Each row has a name. Each piece below is followed by the name of the row it came from, unless a question asks for something else. Each question is about the rows just above it. Places in a row count from 1.

[-33 -61 -19  43] -> sinut
[ 44  90 -19 -49] -> rovuv
[-19  44  90  92] -> refi
Which row holds this, read backwards? [-61 -33] | sinut
Which row holds this, read backwards? [ 43 -19] | sinut
Which row holds this, read backwards? [ 90  44 -19] | refi

[-10  25 -14  15]  zife
[-41   7 -41   7]  rupi
[-76  33 -29  25]  Reput
[ 34 -29 -29  79]  rovuv
[-54  52  18  20]  refi
Row and place where [ 33 -29] starts: | Reput, 2
[-29 -29  79] begins in row and place | rovuv, 2

[  2  -4   1   1  15   2   3   1  -5 -19  -1  -3   4  -9   1   1  -4   3
   4   1   0  10  13   2  -2  -1  -4   4 -10   1  -1  23  14  -5   0  -9
  69   1  -1  -3   0  -3   3   2 -11   1  20] = zife
[  3  -6   1   1  -5   0  -4   4  -3  -1   1  -2  -1  17  -1   0   3   5
   9   3  -1   6   5   1  -8  -1   1  -5 -27   0   4  10  -2   4  -1  11
 -13   3   1   2   1  20 -11   2 -12   0 -15] = Gebas
[ -1  18   7  -1   3  -1   5   0   7  31   1   0  -2   3   0   0  -3  -3
   2   1   0   9  -2  -1  12   1   1  12   2   0   1   4  -1   3  -2   0
   3  -1   3 -44   0   4   7  -1  -6   0   6] = sinut
[  6 -29   3   1   0  -2   3  -1  -6  -4   1  -2  -9  50   1  -2 -15  21
   9   4   1 -68  -7   2  12   6   0 -14  23   0  -2  18 -10   2   7   2
  94  -3   5  10  -1 -56  45  -4 -10   1  -6] = vuso
[  0 -17   3  -1  23  -2   1  -2  -3  16   0   2   4  -9   0   1  -3   6
  -9  -2   0 -56 -15   3  10   0   2  -4  26   0  -4 -12   0   3   3  -5
 -50   1   1  -5   1   9  -9   0 -23  -1 -10] = Nisig
[  2 -25   1   1   0   2  -2   2   1   6  -1  -1   0  -4   0   0   4   4
  -3  -2  -1  -8   5   1 -18  -1  -1 -16   0   0  -1  -6   0  -4   3   3
   9   1  -1   4   1  -9  -9   1  11   0  -9] = Nuv
[ -2  -2   7  -1  31  -1   3  -2   1   7   0   0   5 -25  -1   5  -6  15
   2  -2   0 -21 -19   1   7   5   8 -30   9   1   4  -2  12  12  -2   7
 -44  -1   3   3   0 -35 -15  -2  20  -3   4] = rupi
[ -1  -2  -2   0   1   1   0   0   5  -2  -1   2  12 -19   0   0   4 -12
  -3  -1  -1  22  -1  -1   0  -3  -1   6   4  -1   0  -3   4  -2  -1   1
 -44   0  -1  -5   0  13 -14   1   3  -2   4] = Reput
[  2  12   1   0  -5  -1   1   1  -6   1   1  -3 -13  16   0   1  -3  14
   2   0   1 -18   2   2  -3   2   1  -6  -9   1   1   0  -4   1   1  -3
  45   0   1   6   0  -3  13  -1  -1   3  -1] = refi
[  1  16   0  -1  -6   0   3   2   2  -3   2   1   0   3   0   2   0   2
  -2  -1  -1  13   0  -1   0  -2   0   9   9   0   1  -2  -4   0   0   2
 -32   1  -1   1   1  -4   7   0  -8   0   5] = gen
[ -2   9  -3  -1  -3   1   0   1   8  -4  -1   4  21 -41   0   0   9 -19
  -6  -2  -2  47   0  -1  -3  -5  -1  11   3  -1   0  -8   7  -3  -4   0
 -83   0  -2  -9   0  39 -28   2   8  -3   9] = rovuv
[ 5  0  0  7  1 -2  3 -1 31 -1  7] is which row, read backwards? | rupi
Which row holds [  0   3   3  -1 -44] read backwards? | rupi
[ 1 -6  3] is which row, read backwards? | Gebas
[  2  -7 -68] is which row, read backwards? | vuso
[ -2  10   4   0 -27  -5   1  -1  -8   1   5] is which row, read backwards? | Gebas
Which row holds this, read backwards? [8 1 0 1] | rovuv

[-43  70 -13  76   4  37  47 -30  33  41 -26  30  -4  39 -43  35  52 -29
  24  13   9  53   4  29  53 -27 -38  56 -39   9  71  21   7  14  40 -50
  30  11  54] = Nuv
[-19  -3 -40 -68  -1  16 -44   7  26 -55 -11 -88  29  -4   1 -24 -15 -36
 -51 -16 -19 -30 -30   1 -16   7  33 -14  16  29 -80   0 -31  -7  30  11
 -30  40   8] = zife
[ 34 -11  46 -12 -96 -26 -35  56  57  55  -3  14 -30 -11  29 -44   2  -4
 -46  75  14 -13 -62 -28 -41 -70  20 -31 -43  70 -14  78 -63 -12 -45  35
 -13 -61  37] = Reput
[ 47 -21  38  29 -75 -11  -8  37  29  46 -30  33 -45 -43  19   6 -25 -14
  -9  44  -5   9 -58 -12   0 -61   6 -49 -30  25  24  31 -55 -14 -21 -14
 -40   3  10] = rovuv
[ 29  24  40  76   4  37  47 -30  33  41 -26  30  -4  39 -43  35  52 -29
  24  13   9  53   4  39  53 -27 -38  56   3   9  71  47   7  14  40 -30
  30  11  54] = rupi
Which row holds this, read backwards? [-14  70 -43] | Reput
[ -9  44  -5   9 -58 -12   0 -61   6 -49] begins in row and place | rovuv, 19
[ 40 -30  30  11] begins in row and place | rupi, 35
Row and place where [-14 -21 -14 -40   3] starts: | rovuv, 34
[ 70 -43 -31  20 -70 -41 -28 -62 -13  14  75 -46] is which row, read backwards? | Reput
Where does [ 31 -55 -14 -21 -14 -40] start? Give its row and place. | rovuv, 32
asked: [-43  70 -13  76   4  37  47 -30  33  41 -26  30  -4  39 -43  35  52 -29
  24  13   9  53   4  29  53 -27 -38  56 -39   9  71  21   7  14  40 -50
  30  11  54] | Nuv

[ -8  27   7  85 -56 -53  24  54  -5 -80 -46  -2  -2  19  -4  66  64  31
 -58 -36  -2 -50  95   8 -45   0 -74 -91 -74 -21 -20 -24] = sinut
[ 12 -91 -61 -92 -75  84 -42  -4 -70  70 -52  23  62 -65 -78  68 -49  43
  94  76  82  42 -32  -8   0  61  48  44  69  72  24 -72] = vad
[ -4 -86  78  83 -61 -63  15 -66 -60 -93 -61 -63  70  10 -44  64  -6 -75
  80  49 -95 -39 -62  45 -72  55  90  39 -11  20 -57   1] = Nuv
[ 12 -91 -61 -92 -75  84 -42  -4 -70  70 -52  23  62 -65 -81  68 -49  43
  94  76  82  42 -32  -8   0  61  48  44  69  72  24 -72] = gen
[-55 -60  48  19  26 -70 -82  67 -65  -5 -80 -55 -39  58  63  70 -37  45
 -93 -22  17  57   6   5  39  -2  94 -40 -75  48 -95 -46] = zife
[ 76  82  42 -32  -8   0  61  48  45  69  72  23  79   0 -68  51 -13  56
 -91 -53 -67  88  73 -37  59 -44 -92   2 -96  28  58 -29] = refi
[ -8  27   7  85 -56 -53  24  54  -5 -51 -46  -2  -2  19  -4  66  64  31
 -58 -36  -2 -50  95   8 -11   0 -74 -91 -15 -21 -20 -24] = Gebas
[-56  90  35 -61 -84  84  67  52 -48  70  50 -70  48  86 -11  80 -36  64
 -69  65  24 -48  56 -70  88  25 -24 -15  56 -50  78   8] = Reput
[ 55  90  35 -61 -84  84  67  52 -48  70  50 -70  48  86 -11  80 -36  64
 -69  65  24 -48  56 -70  88  25 -24 -15 -91 -50  78   8] = Nisig
[-56  90  35 -61 -84  84  67  52 -48  70  50 -70  48  86 -11  80 -36  64
 -69  65  24 -48  56 -70  88  25 -24 -15  56 -50  78   8] is in which row? | Reput
asked: [ 12 -91 -61 -92 -75  84 -42  -4 -70  70 -52  23  62 -65 -81  68 -49  43
  94  76  82  42 -32  -8   0  61  48  44  69  72  24 -72] | gen
Which row holds this, read backwards? [ 88 -67] | refi
[-15 -91] begins in row and place | Nisig, 28
Row and place where [ 67 -65] starts: | zife, 8

[-11  44  15  27 -17  -4 -10  21  -4 -14  49  62 -83  19  -5  12 -14  42
  32  51 -11  43  15 -23 -35  10  42 -15 -60  47 -52 -44  -6 -47   4  11]  refi
[ 10  51  20  27 -17 -32 -10  21  -4 -14  49  62 -83  19  -5  12 -14  42
  32  51 -11  43  15 -23 -35  10  13 -15 -60  47 -52 -44  -6   0 -14 -26]  Gebas
[ 10  13 -15 -60  47 -52 -47  21  -4 -14  49  62 -83  19  -5  12 -14  42
  32  51 -11  43  15 -23 -35  10  13 -15 -60  47 -52 -44  -6 -47   9  11]  sinut
The row with [ 10  51  20  27 -17 -32 -10  21  -4 -14  49  62 -83  19  -5  12 -14  42
  32  51 -11  43  15 -23 -35  10  13 -15 -60  47 -52 -44  -6   0 -14 -26] is | Gebas
[ 10  13 -15 -60  47 -52 -47  21  -4 -14  49  62 -83  19  -5  12 -14  42
  32  51 -11  43  15 -23 -35  10  13 -15 -60  47 -52 -44  -6 -47   9  11] is in which row? | sinut
asked: [-11  44  15  27 -17  -4 -10  21  -4 -14  49  62 -83  19  -5  12 -14  42
  32  51 -11  43  15 -23 -35  10  42 -15 -60  47 -52 -44  -6 -47   4  11] | refi
[ 47 -60 -15  42] is which row, read backwards? | refi

